Here is a tiny trained network, its code and every weight. The questions are about switching its units off for an input and a target symbol, where a switched-off unit gives its printed mean instead of its output.

import numpy as np


def w(rows, s, z=0):
    codes = np.array(rows[::2]) - 128.0
    scale = np.full(codes.shape[1], s)
    scale[-1] = z or s
    return codes * scale


def f(y):
    return y / 2 * (1 + np.tanh(0.7978845608 * (y + 0.044715 * y**3)))


def softmax(a):
    e = np.exp(a - a.max(-1, keepdims=True))
    return e / e.sum(-1, keepdims=True)


def log_softmax(a):
    a = a - a.max(-1, keepdims=True)
    return a - np.log(np.exp(a).sum(-1, keepdims=True))


def net(x, mask):
    ids = ['αβγεηθλμξπστφψω'.index(c) for c in x.split()]
    T = len(ids)
    res = E[ids] + P[:T]
    q, k, v = (res @ M[0].T for M in (Q, K, V))
    z = softmax(np.where(np.tri(T) > 0, q @ k.T / 2**0.5, -1e9)) @ v
    res = res + np.where(mask[0], z, O[0][:, -1]) @ O[0][:, :-1]
    y = f(res @ A[0][:, :-1].T + A[0][:, -1])
    res = res + np.where(mask[1:9], y, B[0][:, -1]) @ B[0][:, :-1]
    return log_softmax(res[-1] @ U[:, :-1].T + U[:, -1])


Q, K, V, O, A, B = {}, {}, {}, {}, {}, {}
E = w([
[146,112,90,153,86,107],'α',
[166,161,128,116,148,188],'β',
[64,151,168,85,178,100],'γ',
[160,134,122,138,167,169],'ε',
[63,102,83,70,100,43],'η',
[142,55,82,136,109,126],'θ',
[77,198,182,78,128,98],'λ',
[145,47,89,103,104,158],'μ',
[150,156,80,180,96,99],'ξ',
[68,124,110,38,98,95],'π',
[79,169,175,8,135,184],'σ',
[153,172,93,217,158,97],'τ',
[149,49,108,145,187,160],'φ',
[160,96,129,137,208,187],'ψ',
[63,129,111,12,172,142],'ω',
],0.017)
P = w([
[2,131,64,165,95,149],'0',
[94,153,85,96,171,126],'1',
[57,151,94,113,159,148],'2',
[137,133,130,196,86,149],'3',
[115,158,143,92,145,137],'4',
[95,131,51,126,143,137],'5',
[151,148,112,70,156,131],'6',
[112,144,111,102,147,132],'7',
[168,111,122,170,89,104],'8',
[171,147,109,36,168,102],'9',
[111,134,65,123,147,120],'10',
[187,143,114,130,121,110],'11',
],0.014)
Q[0] = w([
[182,113,188,136,100,123],'head 1',
[8,165,137,57,158,92],'head 1',
],0.012)
K[0] = w([
[143,148,106,70,174,110],'head 1',
[2,127,110,192,104,203],'head 1',
],0.014)
V[0] = w([
[146,63,80,163,32,45],'head 1',
[120,254,130,161,102,52],'head 1',
],0.011)
O[0] = w([
[226,138,144,116,78,175,173],'head 1',
[152,9,152,63,164,71,7],'head 1',
],0.015,0.0013)
A[0] = w([
[207,59,139,124,131,131,209],'neuron 1',
[221,181,47,166,123,121,134],'neuron 2',
[63,40,243,59,147,8,3],'neuron 3',
[4,193,152,80,197,89,182],'neuron 4',
[254,116,114,223,171,200,176],'neuron 5',
[157,179,65,169,89,175,182],'neuron 6',
[78,102,175,101,113,188,253],'neuron 7',
[157,60,129,142,177,165,171],'neuron 8',
],0.0075,0.0034)
B[0] = w([
[168,214,55,230,141,173,201],'neuron 1',
[16,91,192,162,130,232,218],'neuron 2',
[111,156,178,131,201,131,226],'neuron 3',
[134,107,72,55,28,73,254],'neuron 4',
[134,39,197,20,2,145,223],'neuron 5',
[100,86,149,201,203,92,244],'neuron 6',
[201,106,100,154,164,74,164],'neuron 7',
[173,221,148,179,108,54,171],'neuron 8',
],0.007,0.0086)
U = w([
[180,138,130,126,78,120,78],'α',
[124,141,64,131,135,113,62],'β',
[116,86,165,126,160,82,105],'γ',
[124,165,90,143,126,107,123],'ε',
[165,114,138,111,95,119,203],'η',
[105,83,177,86,84,120,80],'θ',
[147,124,131,154,224,111,146],'λ',
[107,156,187,110,107,147,57],'μ',
[207,162,101,138,72,98,134],'ξ',
[136,135,134,117,107,102,170],'π',
[110,106,124,121,139,92,123],'σ',
[208,164,100,206,161,103,233],'τ',
[99,164,140,164,195,163,188],'φ',
[132,254,71,174,155,125,2],'ψ',
[99,134,118,122,114,93,41],'ω',
],0.0084,0.0028)

Each question gives the input, a string of symbols that net reads in full, and the target symbol t.
The units are the heads (2 rows each of Q, K, V and O) and the neurons (one row each of A and B). Each row of codes is followed by its name. A weight is (code - 128) times the scale printed after its matrix; where a second scale follows, it is the last column's (O, A, B and U).
mask holds one flag per unit, heads first, then neurons. A switched-off unit (its flag False) gives its mean, the last column of its rows in O or B, instead of its output. The means were averaged over made-up inputs and are rounded, as every weight is.
A unit's drop is (log p(t) with every unit on - log p(t) with that unit switched off) / (log p(t) with every unit on - log p(t) with every unit switched off).
The circuit of an input: a set's keep is (log p(t) with only the set's units on - log p(t) with every unit switched off) / (log p(t) with every unit on - log p(t) with every unit switched off). Starting from all 9 units, units are removed one at a time, each time the one whose removal leaves the highest keep (on an exact tie, the one counted first), for as long as the keep stays at least 0.8.
units of the circuit, in order: the units of the circuit, biggest drop first
unit that matters most: the unit with the biggest drop
k most important neurons: the k neurons with the biggest drops, biggest first
drop when u is switched off: that unit's drop, to one decimal
input μ ω π ξ λ ψ, target ξ: 2 most important neurons => [neuron 5; neuron 1]
input λ θ μ φ, target θ: most important neuron => [neuron 5]
input φ φ π ε, target φ: units of the circuit, in order => [head 1; neuron 6; neuron 2]
input η φ π θ φ ψ λ, target ξ: units of the circuit, in order => [head 1; neuron 1]
input ξ λ τ ε ε ω θ η θ φ α σ, target τ: 2 most important neurons => [neuron 1; neuron 4]
input τ ω ω λ γ τ, target λ: units of the circuit, in order => [head 1; neuron 5]
input θ φ ξ, target θ: units of the circuit, in order => [neuron 5; head 1; neuron 2]
input τ σ μ τ λ γ φ η ψ, target φ: units of the circuit, in order => [head 1; neuron 2]
input λ β θ λ ε γ π, target γ: 2 most important neurons => [neuron 3; neuron 4]
input θ σ μ γ π φ ψ π π φ ω λ, target μ: units of the circuit, in order => [head 1; neuron 2; neuron 5]
input σ λ θ φ, target λ: 2 most important neurons => [neuron 3; neuron 5]
input θ η φ λ ω φ φ ω, target μ: 4 most important neurons => [neuron 2; neuron 5; neuron 1; neuron 4]
input λ α φ φ β ξ θ ω, target γ: 2 most important neurons => [neuron 3; neuron 4]
input γ τ π σ α λ τ ε φ, target τ: units of the circuit, in order => [head 1; neuron 1; neuron 8]
input η λ β θ, target λ: units of the circuit, in order => [head 1; neuron 3; neuron 5]
input σ ψ ξ γ θ σ γ λ, target ω: units of the circuit, in order => [neuron 4; head 1]
input μ φ ε φ, target φ: most important neuron => [neuron 6]
input μ ε μ, target μ: units of the circuit, in order => [head 1; neuron 5; neuron 2]
input φ φ ξ, target φ: units of the circuit, in order => [head 1; neuron 2; neuron 6]
input φ ψ ψ θ, target ψ: units of the circuit, in order => [head 1]
input μ φ φ φ ε η τ σ, target φ: 3 most important neurons => [neuron 6; neuron 4; neuron 2]
input μ θ λ θ λ μ φ β φ φ μ, target φ: 3 most important neurons => [neuron 4; neuron 6; neuron 2]
input μ φ τ ω ξ φ φ μ φ η, target φ: 3 most important neurons => [neuron 2; neuron 6; neuron 4]
input μ π τ β φ λ, target φ: 3 most important neurons => [neuron 6; neuron 2; neuron 4]
input θ π μ λ τ φ λ ε ξ, target λ: 2 most important neurons => [neuron 3; neuron 5]
input θ η α, target θ: 3 most important neurons => [neuron 5; neuron 2; neuron 1]
input μ σ α φ τ ε μ θ τ, target μ: unit that matters most => neuron 5
input τ φ ψ σ π φ α μ σ, target λ: drop when neuron 4 is switched off => 0.2
